m =
[[ 32 -26 -29  11 -20  13  18 -26  14  10 -21 -20 -17 -11  13  11]
 [ 45  -3  23  36  -6  31  20  -5  -1  22 -10 -16  25 -12  12  23]
 [ -2  39  12   3  10  -6   3  25   1  25  10 -21   5   9  22   6]
 [ 20 -29 -18 -15 -13   8  45 -34  34 -16 -24   1 -25 -14  10 -21]
 [  7  11   9 -13  20  15 -14   3  -9  12  58  19  -2  -6   2  47]
 [-32   1 -50 -17  11 -27 -17 -17  16 -11 -32 -22 -35  -6 -27 -55]
 [ -3 -18 -14 -14  -6   4 -16   2 -20  20 -34  -5   0  15   9 -26]
 [-45  31  15  18   8 -18 -49   6   6  11  18   7  43  35 -72  28]
 [ -8  27  42  -6  16 -25 -26 -43  -5  26 -28 -53  15  23 -11 -26]
 [ 13  -6 -26 -38   5  13 -10  45  -6 -23  14  30 -22   2   3  -9]]
Indices start at 0.
(0, 0) = 32
(7, 2) = 15
(5, 11) = -22
(4, 12) = -2
(6, 2) = -14
(8, 0) = -8
(8, 12) = 15
(5, 5) = -27
(5, 15) = -55
(1, 9) = 22
(0, 6) = 18
(4, 3) = -13
(2, 13) = 9
(6, 6) = -16
(6, 8) = -20
(5, 4) = 11
(8, 1) = 27
(1, 2) = 23
(6, 4) = -6
(0, 13) = -11
(0, 10) = -21
(3, 1) = -29
(8, 14) = -11
(6, 3) = -14
(0, 15) = 11
(1, 4) = -6
(3, 14) = 10
(7, 6) = -49
(8, 3) = -6
(8, 8) = -5
(6, 5) = 4
(9, 0) = 13

B =
[[ 11  23  15  21  -3 -42 -16  19   4 -13   1   6 -14]
 [ 11  13   9  -4  18 -42   2   7  19  -1 -11 -11  20]
 [-36 -26  -3  -4 -25  -2   8   1   9  22   1  15  -6]
 [ 11   4   3 -30  29 -12   2  32   0 -24 -11   6  -6]
 [ 23   4   3 -30  40 -12  -4  19  24 -24 -49 -20   3]
 [ 35 -16 -16 -56  51   8  20  19   4 -35 -62 -29  12]
 [-12  -6  -3 -17  -3 -32   8   7   4 -13  14  15  12]
 [  0 -16   9 -17  29  28   2  13  14  10 -62  -2  -6]
 [-24 -26   3 -30   7 -12   2   7  29  10 -11 -11   3]
 [-12 -26 -10 -30   7 -12  14   7  19  10 -11  -2  12]
 [  0 -16  15   9   7  -2  14  13   0  -1   1  24   3]
 [ 23  -6 -16   9  18  -2  20  13   0  10 -37 -11  -6]
 [-12 -45   9 -43  40   8  32 -18  19  10 -24  15  55]
 [-36 -26 -22   9  -3 -12  20  -6  19  45 -11  -2   3]
 [  0 -16 -16   9   7   8   8  -6  14  22 -49 -20  -6]
 [-24 -16 -10 -17   7   8  14   7   9  22 -24   6   3]]
Indices start at 0.
row 0 col 0 => 11
row 8 col 10 => -11
row 0 col 1 => 23
row 9 col 11 => -2
row 11 col 6 => 20
row 8 col 7 => 7
row 6 col 6 => 8
row 1 col 12 => 20
row 3 col 12 => -6
row 2 col 9 => 22
row 3 col 4 => 29
row 4 col 8 => 24
row 2 col 7 => 1
row 2 col 3 => -4
row 4 col 0 => 23
row 3 col 11 => 6
row 7 col 1 => -16
row 13 col 7 => -6
row 8 col 1 => -26
row 14 col 3 => 9
row 0 col 11 => 6
row 5 col 12 => 12
row 13 col 3 => 9
row 13 col 6 => 20
row 13 col 9 => 45
row 4 col 2 => 3
row 7 col 9 => 10
row 4 col 4 => 40
row 12 col 10 => -24
row 10 col 9 => -1
row 12 col 12 => 55
row 15 col 10 => -24
row 3 col 8 => 0
row 11 col 12 => -6
row 6 col 3 => -17
row 3 col 2 => 3
row 14 col 10 => -49

arr = array([739, 495, 506, 917, 699, 324, 967,  62, 312])
arr[0]: 739
arr[7]: 62
arr[1]: 495

data =
[[41 20 39 23 29 21]
 [59 79  1 48 59 30]
 [42 32 67 38 20 34]
 [62 77 59 23 54 47]
 [32 48 67 51 26 33]
 [69 39 42 34 30 66]
 [11 42 27 44 51 18]
 [74 35 19 20 37 35]
 [23 46 27 11 32 59]
 [46 51  4 53 37 32]]
Indices start at 0.
(0, 0)	41
(4, 1)	48
(2, 2)	67
(1, 1)	79
(6, 5)	18
(9, 1)	51
(4, 0)	32
(5, 5)	66
(2, 4)	20
(6, 4)	51
(2, 5)	34
(1, 4)	59
(0, 3)	23
(2, 0)	42
(5, 3)	34
(1, 5)	30
(0, 1)	20
(8, 1)	46
(4, 2)	67
(3, 0)	62
(6, 0)	11
(9, 5)	32
(7, 2)	19
